Each row has a name. After each piece below comes the name of the row it's from, unless a question asks for something else. Each question is about the rows just above it. Places in a row count from 0.

romer: -678,198,5,-268,-166,-297,250,393,373
Favi: 180,-61,-164,-826,160,-127,-395,598,-126
sozi: -348,-183,-187,155,26,154,382,-131,287
dobel: 344,205,-99,-163,-9,372,74,482,-298
kevu: -290,393,138,-48,180,-172,82,-73,-268
zoz: -55,385,118,138,-582,345,406,389,-15
let: -326,28,-104,-582,138,29,172,115,-333
Bemo: -446,380,79,403,-621,88,379,121,615
Tor: 94,-366,451,210,-509,-469,-336,-82,-415
kiv: -31,-873,182,-615,-219,-499,-428,292,-280
Tozum: -326,-40,-104,-582,138,29,172,-284,379
Rula: -290,393,138,-48,-91,-172,82,-73,-268
-326,28,-104,-582,138,29,172,115,-333 -> let
Shuffled let with one entry gone: 115,172,-104,-582,-333,138,-326,28, missing -> 29
zoz without one entry, shuffled: -15,389,-55,345,406,-582,385,118. Gone: -> 138
sozi without one entry, shuffled: 155,-183,-348,26,-131,287,382,-187. Gone: -> 154
Row and place where 451,210,-509,-469,-336,-82 starts: -> Tor, 2

Sime: -59,0,103,12,0,0,70,73,0,-35,-77,0,281,331,78,-29,0,-305,-37,0
ralap: -322,121,-26,260,193,-511,308,0,213,216,-273,22,-121,91,143,-146,404,252,548,-182
danoz: 277,637,7,392,-241,-172,164,0,0,-566,-39,130,335,-363,0,-214,401,-306,140,1
nafo: 287,456,286,258,-134,86,199,345,-355,-109,-57,-164,179,0,505,0,305,-550,-141,-41
Kol: 256,110,0,421,0,-529,0,-224,202,-282,0,142,494,0,557,-462,-218,-521,257,1
Dopo: 42,566,58,-51,-207,-466,131,54,-555,-428,-228,0,126,-253,222,-219,730,-497,-255,30
Dok: 24,13,-77,-412,-711,131,-143,-48,176,0,-80,-256,131,0,-122,144,132,0,-328,0
Dudar: 51,163,0,0,-93,-537,99,-206,73,-274,-273,138,358,-282,0,-270,192,0,366,-45
Vaze: 175,273,312,159,0,-242,21,-384,-505,-353,146,0,163,0,25,-158,-242,-199,280,159
nipa: -67,149,0,-31,0,46,21,29,49,17,5,-152,0,367,7,43,371,-362,-207,319
Disi: 344,0,-145,0,-176,138,123,128,-520,-435,-47,-58,189,0,400,-194,558,0,-167,0
punag: 42,566,58,-51,-242,303,131,54,-555,-428,-228,0,126,-253,222,-219,730,-497,-255,30
Dudar without one entry, shuffled: -273,163,-93,-45,73,138,99,0,0,358,0,-206,0,51,-270,366,-537,192,-282. Gone: -> -274
Where does -511,308,0 start? Give its row and place. -> ralap, 5
Where does 0,103 start? Give its row and place. -> Sime, 1
Shuffled Sime with one entry gone: 70,-77,-59,-305,103,0,12,78,0,-35,0,281,73,0,0,0,-37,-29,0, missing -> 331
nafo without one entry, shuffled: -134,-164,199,0,-355,0,505,305,286,-141,258,-41,345,-57,-109,-550,86,179,456. Gone: -> 287
nipa without one entry, shuffled: 371,5,367,17,-362,-152,0,0,21,49,-67,0,149,7,319,-207,29,-31,46. Gone: -> 43

Lovag: 434,52,-77,-13,-350,-184,-146,-200,-167,613,549,173,157,121,-118,190,-119,-124,-200,135,271,-439,477,155,-185,-189,70,91,-519,154,117,-295,-520,65,313
vupur: -353,-553,-203,94,40,-224,-417,101,-66,128,-571,370,57,-44,-324,-245,416,185,180,294,53,98,-497,20,-104,442,21,127,294,-196,499,297,36,477,39
mades: -418,-610,-224,171,-233,-424,-644,-36,-142,146,-731,426,-16,141,-515,-263,532,272,280,416,-73,-30,-611,-46,-324,678,23,79,376,-275,637,350,84,465,226
nufog: 434,52,-77,-13,-350,-184,-146,-200,-167,613,549,173,157,121,-118,190,-119,-124,-200,135,271,-439,477,155,-185,-410,-55,-281,47,96,201,-195,76,-310,-336
sepo: -478,-569,-178,243,-476,-593,-806,-177,-169,144,-842,491,-11,279,-652,-154,674,295,294,488,-203,-116,-602,-32,-385,796,19,-17,420,-356,739,281,98,477,392
Lovag without one entry, shuffled: -77,-189,-13,135,-200,91,-295,-118,-520,-519,117,549,65,-167,-350,-184,190,121,613,-439,-146,-185,271,477,-119,313,157,52,-200,173,70,154,434,-124. Gone: -> 155
Where does 294,53 start? Give its row and place. -> vupur, 19
nufog without one entry, shuffled: 173,190,-124,-200,-184,-195,96,47,157,-118,135,613,434,-336,52,-13,549,-281,-167,201,-146,-439,-410,-350,-119,76,-55,477,-185,-200,-310,-77,271,121. Gone: -> 155
Shuffled Lovag with one entry gone: -119,434,-77,117,-200,271,-167,70,154,613,549,-295,52,190,-200,121,477,-350,-185,-439,135,-13,-124,-520,-184,155,-146,91,65,157,-118,-189,313,173, missing -> -519
Where does 40,-224,-417,101,-66 start? Give its row and place. -> vupur, 4

lorir: -135,-270,-463,-25,886,704,-918,-883,565,254,-863,719,-464,521,878,842,148,181,481,460,-387,186,748,-668,35,-23,228,-55,312,476,-1,-535,20,-417,-875,-809,-688
Tafid: 14,-295,-702,577,97,443,565,622,-78,-99,466,607,-651,476,918,873,669,50,409,-712,-31,-246,27,-713,-323,-707,2,-122,-776,597,-871,148,203,-519,-846,803,277
kisum: -713,64,-585,278,47,-311,-223,237,-374,232,50,-479,542,834,-781,-82,-712,191,-58,639,342,820,-749,-259,-178,913,41,192,892,54,-505,104,418,-234,319,243,347
Tez: 353,178,608,-855,-166,358,177,-669,852,483,-644,13,742,845,468,565,-709,27,-295,151,475,-776,411,749,-507,-457,-500,-57,-185,801,-597,-125,-837,-304,329,-405,-355
razu: 311,-551,-276,498,-48,617,3,259,-716,779,635,-192,-725,90,-319,-870,910,-327,628,55,901,-299,515,15,-278,200,785,-808,169,-295,-301,757,-665,-400,495,-568,14
genet: 460,23,767,-833,-358,-744,870,399,-776,351,287,750,88,283,378,-325,-382,-803,-694,280,-640,-652,736,233,-143,-602,51,575,-329,369,134,-635,-264,-118,-596,-230,-257
Pasa: -74,724,726,610,855,-232,167,-574,149,359,-782,403,-808,-171,-12,725,-333,-446,-37,-355,895,545,-716,388,-46,279,-129,194,-807,-51,-75,-3,-499,-889,850,660,-751
kidom: 259,-722,518,559,-188,-475,-566,571,698,-105,96,717,2,260,-183,551,485,110,644,-818,-308,-688,831,712,-581,-514,-502,-201,613,129,-265,252,191,536,96,221,-102
peb: 643,-550,917,-898,194,777,429,474,-130,-823,-562,-628,-476,-457,176,526,787,319,-62,-64,213,709,-312,-629,-6,870,-638,682,-294,-2,-454,-698,912,698,-142,-247,658
vom: 198,-524,-449,-650,-353,732,889,844,166,259,610,41,-403,-253,177,373,855,-359,383,912,396,572,-721,-222,-867,16,-72,490,13,-295,-702,577,97,531,-484,-560,-437
tur: 867,193,161,-838,-814,290,-385,775,360,-23,897,917,-182,-351,-572,627,-545,361,316,456,-910,-253,-440,-250,-317,26,-159,449,231,-603,-416,244,-753,-380,-710,629,-736
Row and place where -446,-37,-355 starts: -> Pasa, 17
-712,-31,-246,27,-713,-323 begins in row and place -> Tafid, 19
13,-295,-702,577,97 begins in row and place -> vom, 28
Which entry of peb is missing from -64,-628,-2,698,526,917,-142,658,-6,777,319,176,194,-476,-312,-629,870,709,-454,-130,912,643,-698,-247,-457,787,213,-294,474,-550,-898,-562,-638,682,-823,-62? -> 429
Shuffled tur with one entry gone: -572,-545,-838,290,-736,-253,-182,629,-250,316,-385,244,897,775,917,-814,231,-351,627,867,-753,-380,-440,-159,361,193,161,26,-317,456,-910,-416,-603,-23,449,-710, missing -> 360

Vifog: -33,-107,517,403,-643,-56,-764,237,-202,-15,-552,-463,659,46,720,590,-820,604,-402,578,-279,394,695,375,-201,507,-715,674,263,-429,-466
sunag: -118,-208,121,-235,-170,725,-622,-362,413,458,-611,296,827,303,288,-422,-743,650,477,370,-361,434,-332,-421,127,-621,-207,465,42,-439,672
Lazu: 721,635,352,257,199,-244,456,-518,-29,316,833,-158,-363,704,215,247,511,-739,-763,327,-590,-687,824,-513,-42,733,-308,558,-704,467,294
Vuse: -338,556,-337,-243,-542,718,-556,-237,-687,182,650,799,398,57,99,-386,766,-573,760,-349,425,-442,-423,-801,-32,-534,-92,-605,414,-75,-245
lizi: 93,-138,-730,-442,-425,-304,332,-758,-814,-39,622,572,309,9,711,-173,-750,566,-385,-561,544,40,105,362,-368,350,136,167,610,-553,13
Which entry of sunag is missing from -439,-622,-235,-208,477,303,672,465,121,-170,827,42,127,725,370,-118,296,413,-362,-743,458,-207,-332,650,434,-421,-611,-422,288,-361? -> -621
Shuffled Vuse with one entry gone: -245,425,799,398,-337,-243,-349,-338,718,-92,-534,766,556,-423,182,-75,-605,-237,57,-573,-556,650,-687,760,-442,99,414,-32,-542,-801, missing -> -386
Which entry of sunag is missing from -361,-332,434,-611,477,-622,42,827,-439,458,672,-422,-621,-235,-207,-170,465,-118,-362,725,413,296,127,-421,303,650,288,-743,370,121? -> -208

